Here is a tiny trained network, its code and every weight. The questions are about switching its units off for an input and a target symbol, where a switched-off unit gives its printed mean instead of its output.

import numpy as np


def w(rows, s, z=0):
    codes = np.array(rows[::2]) - 128.0
    scale = np.full(codes.shape[1], s)
    scale[-1] = z or s
    return codes * scale


def norm(h):
    return h / np.sqrt((h * h).mean(-1, keepdims=True) + 1e-5)


def f(y):
    return y / 2 * (1 + np.tanh(0.7978845608 * (y + 0.044715 * y**3)))


def softmax(a):
    e = np.exp(a - a.max(-1, keepdims=True))
    return e / e.sum(-1, keepdims=True)


def log_softmax(a):
    a = a - a.max(-1, keepdims=True)
    return a - np.log(np.exp(a).sum(-1, keepdims=True))


def net(x, mask):
    ids = ['αβγεζηθλμξπτψω'.index(c) for c in x.split()]
    T = len(ids)
    res = E[ids] + P[:T]
    u = 0
    for l in range(2):
        r = norm(res)
        for j in range(3):
            rows = slice(3 * j, 3 * j + 3)
            q, k, v = (r @ M[l][rows].T for M in (Q, K, V))
            z = softmax(np.where(np.tri(T) > 0, q @ k.T / 3**0.5, -1e9)) @ v
            o = O[l][rows]
            res = res + np.where(mask[u + j], z, o[:, -1]) @ o[:, :-1]
        u += 3
        y = f(norm(res) @ A[l][:, :-1].T + A[l][:, -1])
        res = res + np.where(mask[u : u + 4], y, B[l][:, -1]) @ B[l][:, :-1]
        u += 4
    return log_softmax(norm(res)[-1] @ U[:, :-1].T + U[:, -1])


Q, K, V, O, A, B = {}, {}, {}, {}, {}, {}
E = w([
[120,104,185,105,136,103],'α',
[121,186,170,187,175,143],'β',
[175,175,144,102,137,150],'γ',
[154,132,193,235,114,96],'ε',
[211,142,221,181,240,46],'ζ',
[116,141,116,94,160,98],'η',
[124,107,131,108,140,65],'θ',
[126,102,167,79,175,100],'λ',
[148,121,170,125,122,250],'μ',
[114,28,154,105,142,92],'ξ',
[63,90,83,112,25,227],'π',
[68,69,149,57,142,187],'τ',
[235,102,172,74,93,90],'ψ',
[231,80,70,126,75,184],'ω',
],0.015)
P = w([
[122,169,117,87,59,102],'0',
[86,146,69,152,121,91],'1',
[149,86,249,159,78,151],'2',
[147,138,114,23,154,112],'3',
[88,131,66,170,147,98],'4',
[135,38,193,178,86,132],'5',
],0.017)
Q[0] = w([
[216,127,114,8,114,50],'0.h1',
[121,87,202,112,173,246],'0.h1',
[74,150,129,49,82,250],'0.h1',
[193,104,93,214,24,102],'0.h2',
[76,26,237,224,93,167],'0.h2',
[93,142,31,251,142,126],'0.h2',
[72,7,138,234,168,190],'0.h3',
[68,126,59,148,167,84],'0.h3',
[103,129,139,1,180,191],'0.h3',
],0.0092)
K[0] = w([
[115,191,189,84,72,43],'0.h1',
[143,54,105,34,119,160],'0.h1',
[79,144,86,56,59,186],'0.h1',
[226,111,130,228,173,103],'0.h2',
[181,2,82,88,203,160],'0.h2',
[71,135,143,196,241,154],'0.h2',
[166,64,107,125,235,172],'0.h3',
[62,191,169,222,160,92],'0.h3',
[124,157,158,86,81,130],'0.h3',
],0.011)
V[0] = w([
[142,217,120,52,206,134],'0.h1',
[128,222,143,162,126,153],'0.h1',
[157,129,173,190,172,78],'0.h1',
[155,122,124,107,86,84],'0.h2',
[250,195,102,107,144,176],'0.h2',
[204,58,24,112,129,152],'0.h2',
[184,135,122,173,19,198],'0.h3',
[38,175,152,92,69,131],'0.h3',
[199,140,43,208,53,68],'0.h3',
],0.011)
O[0] = w([
[182,176,64,171,133,68,72],'0.h1',
[72,123,63,144,103,166,127],'0.h1',
[74,164,166,206,114,108,131],'0.h1',
[155,125,154,120,43,91,247],'0.h2',
[186,183,101,211,71,191,117],'0.h2',
[214,24,95,140,128,189,107],'0.h2',
[125,52,127,187,153,206,191],'0.h3',
[97,158,178,108,79,185,210],'0.h3',
[88,10,114,210,89,101,253],'0.h3',
],0.011,0.0046)
A[0] = w([
[81,137,149,107,178,132,225],'0.n1',
[143,118,191,146,112,140,2],'0.n2',
[43,133,99,147,89,107,143],'0.n3',
[112,154,8,97,121,71,70],'0.n4',
],0.014,0.0033)
B[0] = w([
[211,237,63,101,129,177,208],'0.n1',
[57,127,96,73,27,116,176],'0.n2',
[50,76,41,67,203,115,255],'0.n3',
[254,136,72,189,93,125,182],'0.n4',
],0.0097,0.0052)
Q[1] = w([
[84,147,106,147,126,104],'1.h1',
[132,126,76,109,175,118],'1.h1',
[118,129,147,149,158,141],'1.h1',
[86,116,5,115,171,123],'1.h2',
[98,116,203,152,155,174],'1.h2',
[98,110,147,167,184,97],'1.h2',
[124,137,132,114,130,89],'1.h3',
[127,147,54,91,83,145],'1.h3',
[107,141,74,108,202,116],'1.h3',
],0.017)
K[1] = w([
[76,128,120,166,136,141],'1.h1',
[128,159,80,85,151,143],'1.h1',
[122,153,117,128,159,103],'1.h1',
[96,137,180,250,154,94],'1.h2',
[132,64,127,71,168,201],'1.h2',
[172,103,158,113,211,115],'1.h2',
[126,116,86,85,174,91],'1.h3',
[79,218,111,109,46,117],'1.h3',
[60,173,138,152,207,130],'1.h3',
],0.015)
V[1] = w([
[20,166,155,131,168,99],'1.h1',
[162,174,110,144,189,88],'1.h1',
[73,144,87,165,168,150],'1.h1',
[170,74,75,52,109,74],'1.h2',
[248,161,132,117,223,150],'1.h2',
[106,149,222,217,152,77],'1.h2',
[88,124,231,114,90,133],'1.h3',
[159,93,163,94,178,149],'1.h3',
[98,170,87,103,145,191],'1.h3',
],0.014)
O[1] = w([
[196,105,70,112,157,128,112],'1.h1',
[117,92,136,104,109,188,49],'1.h1',
[168,128,78,43,108,130,88],'1.h1',
[177,99,125,35,74,157,175],'1.h2',
[168,187,196,132,126,170,2],'1.h2',
[160,122,159,230,199,3,69],'1.h2',
[60,131,153,180,138,85,168],'1.h3',
[111,77,190,119,156,166,90],'1.h3',
[134,136,81,102,180,148,104],'1.h3',
],0.014,0.0092)
A[1] = w([
[152,148,137,85,51,127,163],'1.n1',
[179,24,134,140,148,96,249],'1.n2',
[147,159,85,154,163,247,1],'1.n3',
[175,115,192,105,133,182,215],'1.n4',
],0.014,0.0059)
B[1] = w([
[104,126,165,217,145,34,241],'1.n1',
[219,77,149,181,221,208,254],'1.n2',
[37,177,241,245,181,42,149],'1.n3',
[148,58,113,179,254,147,225],'1.n4',
],0.0093,0.0076)
U = w([
[37,185,155,76,141,71,82],'α',
[140,188,11,131,170,190,254],'β',
[123,232,74,231,47,195,125],'γ',
[26,71,80,185,216,98,113],'ε',
[201,182,133,235,191,81,171],'ζ',
[210,154,103,79,26,138,169],'η',
[146,43,135,79,63,34,30],'θ',
[206,217,206,117,114,87,185],'λ',
[45,212,164,210,206,220,140],'μ',
[128,67,254,91,225,82,29],'ξ',
[15,83,102,67,89,224,83],'π',
[155,184,175,50,186,211,213],'τ',
[71,105,205,223,24,120,64],'ψ',
[215,60,108,211,127,245,138],'ω',
],0.01,0.0044)

Each question gives the input, a string of symbols that net reads in full, and the target symbol t.
The units are the heads (3 rows each of Q, K, V and O) and the neurons (one row each of A and B). Each row of codes is followed by its name. A weight is (code - 128) times the scale printed after its matrix; where a second scale follows, it is the last column's (O, A, B and U).
mask holds one flag per unit, layer by layer, with each layer's heads first. A switched-off unit (its flag False) gives its mean, the last column of its rows in O or B, instead of its output. The means were averaged over made-up inputs and are rounded, as every weight is.
A unit's drop is (log p(t) with every unit on - log p(t) with that unit switched off) / (log p(t) with every unit on - log p(t) with every unit switched off).
The circuit of an input: a set's keep is (log p(t) with only the set's units on - log p(t) with every unit switched off) / (log p(t) with every unit on - log p(t) with every unit switched off). Starting from the 12 units with the biggest drops (on a tie, the unit counted first), units are removed one at a time, each time the one whose removal leaves the highest keep (on an exact tie, the one counted first), for as long as the keep stays at least 0.8.
circuit, biggest first: the units of the circuit, biggest drop first
top k neurons: the k neurons with the biggest drops, biggest first
top k neurons in layer l: the k neurons of layer l with the biggest drops, biggest first
drop when u is switched off: that unit's drop, to one decimal
input π ψ τ λ, target π: circuit, biggest first : [1.h2]
input ψ θ γ α, target ψ: circuit, biggest first : [1.h1, 0.h2]
input ξ θ ω γ, target ξ: circuit, biggest first : [0.h1, 1.h1]
input π β ω θ μ, target β: circuit, biggest first : [1.h3, 0.h3]
input α μ θ, target μ: circuit, biggest first : [0.h3, 1.h2]
input ψ β τ ε, target ψ: circuit, biggest first : [0.h2, 1.h1]
input ω ψ ξ, target ω: top 2 neurons in layer 1 : [1.n2, 1.n4]
input θ γ α, target θ: circuit, biggest first : [1.h2, 0.h2]
input γ γ λ η ψ, target ψ: top 2 neurons : [0.n3, 0.n1]
input π ψ γ ω, target π: circuit, biggest first : [1.h2, 0.h3, 0.h1]
input ω ψ β η λ ψ, target ψ: top 2 neurons : [0.n2, 0.n3]
input ψ π α ζ ε ξ, target ξ: circuit, biggest first : [0.h3, 1.h3]
input β π β ψ ξ, target β: top 2 neurons : [0.n3, 0.n1]
input ζ μ π β ω ψ, target ω: circuit, biggest first : [0.h2]
input ξ ω ψ ω, target ξ: circuit, biggest first : [0.h1, 1.h1]
input λ π γ μ, target λ: top 2 neurons : [0.n3, 1.n1]
input ξ γ γ, target ξ: top 2 neurons : [1.n4, 0.n4]
input μ ξ θ ψ, target μ: drop when 0.h3 is switched off : 0.3
input η λ μ ω β, target β: drop when 1.h1 is switched off : 0.1
input ε ω θ ω, target ε: circuit, biggest first : [1.h2]
input τ γ θ, target τ: drop when 0.n1 is switched off : 0.0
